Below is a small trained network, with its code and all its weights. Each question gives an input and a target symbol and asks what happens when units are switched off, that is, made to give their printed mean instead of their output.

import numpy as np


def w(rows, s, z=0):
    codes = np.array(rows[::2]) - 128.0
    scale = np.full(codes.shape[1], s)
    scale[-1] = z or s
    return codes * scale


def f(y):
    return np.maximum(y, 0)


def softmax(a):
    e = np.exp(a - a.max(-1, keepdims=True))
    return e / e.sum(-1, keepdims=True)


def log_softmax(a):
    a = a - a.max(-1, keepdims=True)
    return a - np.log(np.exp(a).sum(-1, keepdims=True))


def net(x, mask):
    ids = ['ΓΘΠΣΦΨδεζημξτ'.index(c) for c in x.split()]
    T = len(ids)
    res = E[ids] + P[:T]
    r = res
    for j in range(3):
        rows = slice(4 * j, 4 * j + 4)
        q, k, v = (r @ M[0][rows].T for M in (Q, K, V))
        z = softmax(np.where(np.tri(T) > 0, q @ k.T / 4**0.5, -1e9)) @ v
        o = O[0][rows]
        res = res + np.where(mask[j], z, o[:, -1]) @ o[:, :-1]
    y = f(res @ A[0][:, :-1].T + A[0][:, -1])
    res = res + np.where(mask[3:7], y, B[0][:, -1]) @ B[0][:, :-1]
    return log_softmax(res[-1] @ U[:, :-1].T + U[:, -1])


Q, K, V, O, A, B = {}, {}, {}, {}, {}, {}
E = w([
[85,103,171,187,84,147],'Γ',
[94,114,111,161,99,122],'Θ',
[93,121,118,166,100,134],'Π',
[71,107,120,152,65,84],'Σ',
[225,13,171,85,200,148],'Φ',
[101,130,130,174,101,148],'Ψ',
[100,115,235,194,111,160],'δ',
[156,211,189,186,151,174],'ε',
[214,40,209,95,86,74],'ζ',
[101,133,79,128,91,33],'η',
[87,90,202,66,210,105],'μ',
[132,117,210,23,134,101],'ξ',
[129,134,2,135,191,71],'τ',
],0.0088)
P = w([
[80,83,70,162,101,221],'0',
[86,62,124,172,101,162],'1',
[93,69,141,162,117,149],'2',
[101,82,160,149,130,132],'3',
[112,91,166,140,142,119],'4',
[122,110,175,130,150,106],'5',
[132,126,179,128,153,90],'6',
[146,139,183,126,156,75],'7',
[154,161,186,120,161,59],'8',
[161,174,192,114,165,46],'9',
[170,193,190,110,162,28],'10',
[178,207,194,108,166,19],'11',
[186,218,192,109,164,1],'12',
],0.005)
Q[0] = w([
[183,135,127,88,157,197],'head 1',
[162,104,184,186,134,137],'head 1',
[129,190,90,219,132,188],'head 1',
[181,170,162,124,179,144],'head 1',
[94,102,125,94,133,124],'head 2',
[190,89,168,73,98,93],'head 2',
[184,71,169,121,183,103],'head 2',
[97,111,122,197,92,84],'head 2',
[129,188,153,115,179,131],'head 3',
[92,199,98,253,88,150],'head 3',
[199,124,187,118,161,159],'head 3',
[92,195,66,96,74,185],'head 3',
],0.024)
K[0] = w([
[211,129,173,99,222,143],'head 1',
[115,183,209,176,100,169],'head 1',
[171,157,25,189,169,250],'head 1',
[140,160,142,201,239,105],'head 1',
[155,84,121,83,111,123],'head 2',
[152,157,113,110,185,15],'head 2',
[170,229,156,77,100,61],'head 2',
[16,85,104,119,66,101],'head 2',
[207,150,126,176,142,151],'head 3',
[71,113,207,234,62,238],'head 3',
[178,127,205,134,201,113],'head 3',
[154,21,72,110,117,200],'head 3',
],0.018)
V[0] = w([
[165,139,58,118,176,121],'head 1',
[91,195,95,153,111,89],'head 1',
[99,101,143,117,155,140],'head 1',
[158,174,160,48,106,125],'head 1',
[107,178,171,144,118,157],'head 2',
[150,220,139,148,68,101],'head 2',
[152,101,141,138,8,66],'head 2',
[188,114,111,220,176,85],'head 2',
[58,157,165,130,182,148],'head 3',
[30,158,126,96,166,85],'head 3',
[149,87,210,57,91,134],'head 3',
[155,123,82,153,123,102],'head 3',
],0.017)
O[0] = w([
[112,177,168,88,102,194,3],'head 1',
[125,158,118,192,163,196,98],'head 1',
[127,144,125,95,169,79,170],'head 1',
[46,44,137,124,133,133,62],'head 1',
[127,174,130,61,119,92,139],'head 2',
[193,145,100,69,61,116,88],'head 2',
[161,162,160,197,7,113,202],'head 2',
[229,101,110,185,176,120,180],'head 2',
[87,207,157,182,165,96,213],'head 3',
[76,204,182,117,137,29,158],'head 3',
[119,190,103,73,94,204,149],'head 3',
[140,85,135,116,144,103,90],'head 3',
],0.013,0.0035)
A[0] = w([
[110,162,132,131,165,126,143],'neuron 1',
[115,153,207,181,126,216,91],'neuron 2',
[142,168,142,171,124,109,206],'neuron 3',
[105,122,2,145,130,102,255],'neuron 4',
],0.02,0.0021)
B[0] = w([
[168,155,149,189,87,134,178],'neuron 1',
[60,68,63,161,34,26,163],'neuron 2',
[144,188,109,138,216,171,250],'neuron 3',
[10,87,21,183,9,54,154],'neuron 4',
],0.013,0.018)
U = w([
[102,120,144,120,128,131,6],'Γ',
[104,116,148,127,131,141,3],'Θ',
[111,121,145,125,124,137,10],'Π',
[107,117,150,126,129,143,36],'Σ',
[87,62,142,117,189,226,229],'Φ',
[218,181,144,91,255,249,123],'Ψ',
[50,117,30,195,103,87,167],'δ',
[152,133,38,10,145,94,108],'ε',
[187,105,160,159,23,178,107],'ζ',
[194,129,159,92,76,55,118],'η',
[167,197,188,162,172,114,245],'μ',
[30,169,182,55,61,131,225],'ξ',
[91,70,190,114,183,18,54],'τ',
],0.0051,0.004)

Each question gives the input, a string of symbols that net reads in full, and the target symbol t.
The units are the heads (4 rows each of Q, K, V and O) and the neurons (one row each of A and B). Each row of codes is followed by its name. A weight is (code - 128) times the scale printed after its matrix; where a second scale follows, it is the last column's (O, A, B and U).
mask holds one flag per unit, heads first, then neurons. A switched-off unit (its flag False) gives its mean, the last column of its rows in O or B, instead of its output. The means were averaged over made-up inputs and are rounded, as every weight is.
A unit's drop is (log p(t) with every unit on - log p(t) with that unit switched off) / (log p(t) with every unit on - log p(t) with every unit switched off).
The circuit of an input: a set's keep is (log p(t) with only the set's units on - log p(t) with every unit switched off) / (log p(t) with every unit on - log p(t) with every unit switched off). Starting from all 7 units, units are removed one at a time, each time the one whose removal leaves the highest keep (on an exact tie, the one counted first), for as long as the keep stays at least 0.8.
units of the circuit, in order: the units of the circuit, biggest drop first
unit that matters most: the unit with the biggest drop
top k neurons: the k neurons with the biggest drops, biggest first
which heads matter: for each layer, one digit per head in row order, 1 if its drop is at least 0.15 and else 0, layers parted by /
input Θ Σ ξ Γ ε η Φ ε ε, target Ψ: units of the circuit, in order => head 2; neuron 2
input η Σ η μ, target μ: unit that matters most => head 3
input Σ η ζ Σ, target μ: units of the circuit, in order => head 2; neuron 3; head 1
input Φ Γ ε Φ Φ τ ε Φ ζ, target ζ: units of the circuit, in order => head 2; head 3
input Φ η Γ ε Γ Φ, target ε: units of the circuit, in order => head 3; head 1; neuron 1
input τ Σ ε ε ε ζ Π τ Σ Γ Σ Γ ε, target Ψ: top 2 neurons => neuron 2; neuron 4
input δ ζ Φ, target ζ: units of the circuit, in order => head 3; head 2
input Ψ Φ Ψ Σ Σ μ Π Φ Γ Φ Ψ, target Ψ: which heads matter => 100
input Ψ ε ε Φ ε ε Ψ ε Φ Γ, target Ψ: units of the circuit, in order => head 2; neuron 2; neuron 4
input Σ δ Φ ξ τ τ, target μ: top 2 neurons => neuron 2; neuron 1
input τ τ ξ Φ μ Θ μ τ, target Ψ: units of the circuit, in order => head 1; head 3; neuron 2; neuron 4
input η Ψ Σ Θ η Ψ η τ ζ Γ ε Φ, target ε: which heads matter => 011
input μ τ ζ τ τ τ ε ε Π Φ Φ Φ Φ, target Φ: units of the circuit, in order => head 3; head 2; head 1
input δ τ Γ μ, target τ: which heads matter => 111
input η Θ Φ Φ Π ξ ξ Φ ξ Φ ε δ, target δ: which heads matter => 101
input η Π μ Φ Ψ Γ Θ Θ Θ Σ η τ ξ, target τ: which heads matter => 101
input Θ Σ Φ Σ ε Θ τ μ Σ, target Ψ: unit that matters most => head 2
input ε Φ τ η δ Γ ε δ Φ τ ε η δ, target Ψ: which heads matter => 110
input ζ η Φ Σ Θ Φ Φ Φ, target Φ: units of the circuit, in order => head 2; head 3; neuron 3
input Ψ μ Θ Γ Σ ε, target δ: which heads matter => 101
input ζ Φ ε Π δ Γ Φ, target δ: unit that matters most => neuron 4
input Θ Φ η ε Θ μ ε Γ ε Φ ε η Φ, target η: which heads matter => 111
input δ ε τ Φ, target τ: which heads matter => 001
input τ δ ξ τ τ, target Ψ: units of the circuit, in order => head 1; head 3; neuron 2
